Below is a small trained network, with its code and all its weights. Each question gives an input and a target symbol and asks what happens when units are switched off, that is, made to give their printed mean instead of their output.

import numpy as np


def w(rows, s, z=0):
    codes = np.array(rows[::2]) - 128.0
    scale = np.full(codes.shape[1], s)
    scale[-1] = z or s
    return codes * scale


def f(y):
    return y / 2 * (1 + np.tanh(0.7978845608 * (y + 0.044715 * y**3)))


def softmax(a):
    e = np.exp(a - a.max(-1, keepdims=True))
    return e / e.sum(-1, keepdims=True)


def log_softmax(a):
    a = a - a.max(-1, keepdims=True)
    return a - np.log(np.exp(a).sum(-1, keepdims=True))


def net(x, mask):
    ids = ['ΔΠΦΩεζημξψ'.index(c) for c in x.split()]
    T = len(ids)
    res = E[ids] + P[:T]
    r = res
    for j in range(2):
        rows = slice(4 * j, 4 * j + 4)
        q, k, v = (r @ M[0][rows].T for M in (Q, K, V))
        z = softmax(np.where(np.tri(T) > 0, q @ k.T / 4**0.5, -1e9)) @ v
        o = O[0][rows]
        res = res + np.where(mask[j], z, o[:, -1]) @ o[:, :-1]
    y = f(res @ A[0][:, :-1].T + A[0][:, -1])
    res = res + np.where(mask[2:14], y, B[0][:, -1]) @ B[0][:, :-1]
    return log_softmax(res[-1] @ U[:, :-1].T + U[:, -1])


Q, K, V, O, A, B = {}, {}, {}, {}, {}, {}
E = w([
[106,170,148,183],'Δ',
[109,202,133,169],'Π',
[121,212,147,184],'Φ',
[128,126,79,138],'Ω',
[202,69,149,139],'ε',
[248,132,87,158],'ζ',
[77,150,87,134],'η',
[159,61,102,119],'μ',
[151,191,187,119],'ξ',
[252,132,204,133],'ψ',
],0.02)
P = w([
[143,106,166,253],'0',
[190,108,203,195],'1',
[232,78,173,132],'2',
[226,144,102,5],'3',
[207,237,86,3],'4',
[98,224,176,107],'5',
],0.0043)
Q[0] = w([
[152,70,119,48],'h1',
[171,185,252,162],'h1',
[89,100,89,157],'h1',
[219,196,129,157],'h1',
[168,63,54,114],'h2',
[148,83,37,93],'h2',
[126,230,119,178],'h2',
[193,67,54,162],'h2',
],0.012)
K[0] = w([
[128,108,185,224],'h1',
[142,155,171,2],'h1',
[101,172,51,184],'h1',
[194,116,135,56],'h1',
[151,70,74,180],'h2',
[125,82,204,154],'h2',
[177,114,88,56],'h2',
[155,161,116,129],'h2',
],0.013)
V[0] = w([
[60,234,137,124],'h1',
[100,150,156,137],'h1',
[79,87,99,170],'h1',
[122,131,248,56],'h1',
[63,113,83,165],'h2',
[75,203,108,156],'h2',
[178,142,60,146],'h2',
[63,75,78,105],'h2',
],0.013)
O[0] = w([
[96,188,143,16,86],'h1',
[122,185,161,113,122],'h1',
[85,124,36,142,61],'h1',
[56,125,243,145,149],'h1',
[16,175,62,126,77],'h2',
[112,254,83,184,149],'h2',
[229,137,43,77,167],'h2',
[62,127,56,71,6],'h2',
],0.0088,0.012)
A[0] = w([
[150,148,183,179,63],'n1',
[106,191,136,155,188],'n2',
[134,49,157,111,54],'n3',
[63,149,107,75,223],'n4',
[140,135,65,135,150],'n5',
[116,78,80,101,176],'n6',
[2,174,119,145,193],'n7',
[145,89,107,73,192],'n8',
[175,87,80,168,158],'n9',
[90,164,146,123,148],'n10',
[78,130,170,149,156],'n11',
[102,162,107,90,2],'n12',
],0.015,0.0035)
B[0] = w([
[77,139,144,92,255],'n1',
[149,176,52,102,182],'n2',
[171,215,82,155,171],'n3',
[95,40,82,99,134],'n4',
[153,47,56,56,149],'n5',
[59,255,74,149,137],'n6',
[122,52,90,217,149],'n7',
[97,199,155,180,143],'n8',
[34,82,177,93,204],'n9',
[79,88,38,51,153],'n10',
[224,95,126,129,158],'n11',
[78,114,165,106,136],'n12',
],0.0085,0.031)
U = w([
[137,109,145,51,148],'Δ',
[162,51,139,80,106],'Π',
[247,96,89,109,130],'Φ',
[104,117,119,98,18],'Ω',
[103,198,127,158,84],'ε',
[162,116,96,212,100],'ζ',
[93,84,140,124,254],'η',
[42,146,159,165,89],'μ',
[150,90,103,115,198],'ξ',
[174,129,155,160,92],'ψ',
],0.013,0.0045)

Each question gives the input, a string of symbols that net reads in full, and the target symbol t.
The units are the heads (4 rows each of Q, K, V and O) and the neurons (one row each of A and B). Each row of codes is followed by its name. A weight is (code - 128) times the scale printed after its matrix; where a second scale follows, it is the last column's (O, A, B and U).
mask holds one flag per unit, heads first, then neurons. A switched-off unit (its flag False) gives its mean, the last column of its rows in O or B, instead of its output. The means were averaged over made-up inputs and are rounded, as every weight is.
A unit's drop is (log p(t) with every unit on - log p(t) with that unit switched off) / (log p(t) with every unit on - log p(t) with every unit switched off).
The circuit of an input: a set's keep is (log p(t) with only the set's units on - log p(t) with every unit switched off) / (log p(t) with every unit on - log p(t) with every unit switched off). Starting from the 12 units with the biggest drops (on a tie, the unit counted first), units are removed one at a time, each time the one whose removal leaves the highest keep (on an exact tie, the one counted first), for as long as the keep stays at least 0.8.
circuit, biggest first: the units of the circuit, biggest drop first
most important unit: the unit with the biggest drop
top k neurons: the k neurons with the biggest drops, biggest first
heads that matter: for each layer, one digit per head in row order, 1 if its drop is at least 0.15 and else 0, layers parted by /
input Φ ζ Ω μ Φ, target η: circuit, biggest first => h1; n9; h2
input Ω Φ Δ η Φ Φ, target ξ: most important unit => h2
input Φ ψ ψ ε Δ, target ψ: circuit, biggest first => n3; h2; h1
input Φ Φ ε Δ, target μ: circuit, biggest first => h1; n5; n11; n9
input ξ Φ Δ Φ ε ζ, target Π: circuit, biggest first => n9; h2
input Φ Φ Ω ζ, target Π: heads that matter => 10
input Π Ω Δ, target Φ: top 2 neurons => n1; n5
input Φ Π Φ, target ε: heads that matter => 01
input μ ξ η μ Φ, target η: top 4 neurons => n9; n11; n2; n3
input ψ ζ ξ, target ψ: circuit, biggest first => h2; n9; h1
input Φ ξ Φ, target Δ: circuit, biggest first => h1; n11; n10
input Φ Φ Δ, target ε: circuit, biggest first => h2; n9
input ψ ψ Φ ψ ε, target ψ: heads that matter => 00
input Φ ε Φ Φ, target μ: heads that matter => 10
input ψ μ Φ Δ ψ Π, target ψ: most important unit => h2
input ζ ψ ψ ψ Φ μ, target ψ: top 3 neurons => n3; n8; n9
input Ω Ω Φ η, target ξ: circuit, biggest first => n1; h2; h1; n4
input Φ Φ Δ Δ, target ε: top 4 neurons => n9; n5; n2; n11
input Δ Δ Ω Δ, target Φ: top 2 neurons => n1; n9
input Φ Δ ψ μ Φ ψ, target ψ: circuit, biggest first => h1; n10
input Δ Ω Φ, target Φ: circuit, biggest first => h1; n1
input Φ ψ μ ε, target ψ: top 2 neurons => n3; n10
input ψ Φ ψ Φ ξ Δ, target Δ: most important unit => h1
input Φ Π ε Φ Φ μ, target Φ: top 4 neurons => n9; n1; n6; n12
input ψ Φ Δ, target ψ: top 3 neurons => n11; n9; n10
input Φ ζ Φ μ ε, target η: top 3 neurons => n9; n11; n2
input Δ Φ Δ Ω, target Φ: circuit, biggest first => n1
input Δ ξ Δ, target Δ: top 2 neurons => n11; n1
